Here is a tiny trained network, its code and every weight. The questions are about switching its units off for an input and a class, where a switched-off unit gives its printed mean instead of its output.

import numpy as np


def w(rows, s, z=0):
    codes = np.array(rows[::2]) - 128.0
    scale = np.full(codes.shape[1], s)
    scale[-1] = z or s
    return codes * scale


def norm(h):
    return h / np.sqrt((h * h).mean(-1, keepdims=True) + 1e-5)


def f(y):
    return np.maximum(y, 0)


def log_softmax(a):
    a = a - a.max(-1, keepdims=True)
    return a - np.log(np.exp(a).sum(-1, keepdims=True))


def net(x, mask):
    res = np.array(x, float).reshape(1, 6) / 4 @ E
    u = 0
    for l in range(3):
        y = f(norm(res) @ A[l][:, :-1].T + A[l][:, -1])
        res = res + np.where(mask[u : u + 11], y, B[l][:, -1]) @ B[l][:, :-1]
        u += 11
    return log_softmax(norm(res)[-1] @ U[:, :-1].T + U[:, -1])


A, B = {}, {}
E = w([
[109,110,123,209,188],'x0',
[159,228,152,122,51],'x1',
[135,183,201,79,190],'x2',
[142,115,112,1,162],'x3',
[191,101,147,101,166],'x4',
[208,133,7,122,147],'x5',
],0.006)
A[0] = w([
[160,83,123,187,116,89],'0.n1',
[86,182,104,105,216,138],'0.n2',
[73,136,139,178,119,74],'0.n3',
[88,144,162,65,127,122],'0.n4',
[238,100,129,155,94,78],'0.n5',
[199,167,134,158,105,84],'0.n6',
[97,92,134,197,91,184],'0.n7',
[78,73,12,130,113,90],'0.n8',
[150,59,160,130,145,3],'0.n9',
[79,81,153,141,217,47],'0.n10',
[148,93,146,112,49,137],'0.n11',
],0.011,0.0033)
B[0] = w([
[95,224,244,68,107,191],'0.n1',
[65,179,102,171,177,206],'0.n2',
[34,211,161,214,15,198],'0.n3',
[114,163,126,51,68,201],'0.n4',
[189,172,63,118,114,192],'0.n5',
[158,146,29,150,166,189],'0.n6',
[174,44,103,138,97,253],'0.n7',
[183,33,35,64,73,240],'0.n8',
[254,68,193,125,139,162],'0.n9',
[158,125,134,141,233,234],'0.n10',
[123,133,80,68,153,193],'0.n11',
],0.0055,0.0051)
A[1] = w([
[67,140,120,163,63,160],'1.n1',
[147,145,120,143,69,72],'1.n2',
[27,117,175,108,112,159],'1.n3',
[99,2,204,133,168,4],'1.n4',
[70,97,146,207,81,84],'1.n5',
[124,83,103,92,166,84],'1.n6',
[115,121,183,184,83,53],'1.n7',
[72,226,146,50,138,120],'1.n8',
[44,116,80,147,187,133],'1.n9',
[180,120,91,179,137,102],'1.n10',
[217,65,155,139,82,207],'1.n11',
],0.011,0.0031)
B[1] = w([
[102,121,139,119,165,239],'1.n1',
[130,150,109,141,216,192],'1.n2',
[163,137,59,148,173,222],'1.n3',
[254,193,157,209,137,218],'1.n4',
[67,145,132,170,104,229],'1.n5',
[121,96,73,141,145,201],'1.n6',
[94,108,110,115,111,197],'1.n7',
[136,85,187,18,128,244],'1.n8',
[111,101,144,112,185,197],'1.n9',
[110,202,74,97,209,212],'1.n10',
[100,133,173,128,174,255],'1.n11',
],0.0087,0.0048)
A[2] = w([
[145,58,110,99,152,253],'2.n1',
[124,28,88,136,43,14],'2.n2',
[214,70,157,120,161,123],'2.n3',
[63,67,173,179,98,43],'2.n4',
[164,76,143,105,96,213],'2.n5',
[83,79,62,216,181,114],'2.n6',
[2,128,127,210,88,50],'2.n7',
[166,197,70,175,115,65],'2.n8',
[104,108,106,39,42,216],'2.n9',
[167,218,117,195,187,18],'2.n10',
[141,235,111,87,119,59],'2.n11',
],0.0098,0.0022)
B[2] = w([
[54,151,118,141,57,229],'2.n1',
[153,39,103,237,49,156],'2.n2',
[110,142,165,224,116,215],'2.n3',
[123,179,71,149,137,171],'2.n4',
[167,110,139,147,79,168],'2.n5',
[121,117,175,63,119,253],'2.n6',
[34,201,130,140,101,230],'2.n7',
[142,201,118,153,88,191],'2.n8',
[181,86,254,169,96,208],'2.n9',
[158,122,94,132,98,231],'2.n10',
[167,176,92,92,70,195],'2.n11',
],0.0093,0.0059)
U = w([
[130,129,154,143,81,1],'0',
[191,232,51,123,108,127],'1',
[167,128,212,33,89,162],'2',
[3,200,122,179,112,123],'3',
[146,44,92,153,59,168],'4',
[186,132,167,213,185,152],'5',
[105,80,58,108,198,112],'6',
[72,135,174,90,205,115],'7',
],0.021,0.0087)

Each question gives the input, the list of numbers given to net, and the class t.
The units are the neurons (one row each of A and B). Each row of codes is followed by its name. A weight is (code - 128) times the scale printed after its matrix; where a second scale follows, it is the last column's (A, B and U).
mask holds one flag per neuron, layer by layer. A switched-off neuron (its flag False) gives its mean, the last column of its row in B, instead of its output. The means were averaged over made-up inputs and are rounded, as every weight is.
A unit's drop is (log p(t) with every unit on - log p(t) with that unit switched off) / (log p(t) with every unit on - log p(t) with every unit switched off).
The circuit of an input: a set's keep is (log p(t) with only the set's units on - log p(t) with every unit switched off) / (log p(t) with every unit on - log p(t) with every unit switched off). Starting from the 12 units with the biggest drops (on a tie, the unit counted first), units are removed one at a time, each time the one whose removal leaves the highest keep (on an exact tie, the one counted first), for as long as the keep stays at least 0.8.
units of the circuit, in order: the units of the circuit, biggest drop first
unit that matters most: the unit with the biggest drop
top k neurons: the k neurons with the biggest drops, biggest first
top k neurons in layer l: the k neurons of layer l with the biggest drops, biggest first
drop of u: that unit's drop, to one decimal
input [2,-1,3,4,-8,2], class 7: units of the circuit, in order => 1.n9, 1.n8
input [5,1,2,-8,3,4], class 1: units of the circuit, in order => 1.n10, 2.n10
input [-5,6,8,-6,-1,3], class 2: top 3 neurons in layer 2 => 2.n9, 2.n4, 2.n7
input [-5,6,3,-2,-8,-5], class 2: units of the circuit, in order => 1.n8
input [8,-1,-5,2,7,4], class 6: top 3 neurons in layer 1 => 1.n4, 1.n10, 1.n11
input [3,-4,2,-1,-1,-7], class 5: top 2 neurons => 1.n4, 0.n10
input [3,2,-7,-6,4,2], class 1: top 2 neurons => 0.n5, 1.n10
input [-3,-6,0,5,-5,-2], class 4: top 2 neurons in layer 0 => 0.n8, 0.n4
input [-2,-5,-6,-2,-4,-1], class 4: top 3 neurons => 0.n8, 2.n2, 0.n7
input [-2,-8,7,5,6,-2], class 5: top 3 neurons => 1.n4, 2.n3, 0.n9
input [0,-7,-6,5,8,4], class 4: top 2 neurons in layer 1 => 1.n2, 1.n3
input [-3,-5,-1,-4,0,0], class 5: top 2 neurons => 1.n4, 1.n11
input [7,5,7,3,-6,-6], class 7: top 3 neurons in layer 1 => 1.n8, 1.n3, 1.n1
input [8,-2,-7,0,3,-7], class 5: top 4 neurons => 1.n4, 0.n10, 0.n9, 0.n7
input [1,6,4,7,-5,4], class 2: unit that matters most => 1.n8
input [-5,-6,1,1,1,1], class 4: top 2 neurons in layer 2 => 2.n1, 2.n7
input [-3,-4,3,3,-8,8], class 4: top 2 neurons in layer 0 => 0.n8, 0.n10
input [-7,4,4,-6,-3,1], class 2: top 2 neurons in layer 1 => 1.n8, 1.n4
input [0,-8,0,6,-7,7], class 4: top 2 neurons in layer 2 => 2.n2, 2.n1
input [7,3,-8,8,0,2], class 4: units of the circuit, in order => 0.n8
input [3,0,-7,-6,8,-1], class 3: top 3 neurons in layer 0 => 0.n3, 0.n10, 0.n1
input [6,-7,6,7,3,-8], class 5: drop of 1.n4 => 0.6
input [2,-6,-8,0,2,-7], class 5: drop of 1.n4 => 1.2
input [3,-8,7,-5,0,-2], class 5: drop of 1.n4 => 0.3
input [0,8,3,-1,3,-1], class 2: drop of 1.n8 => 1.9
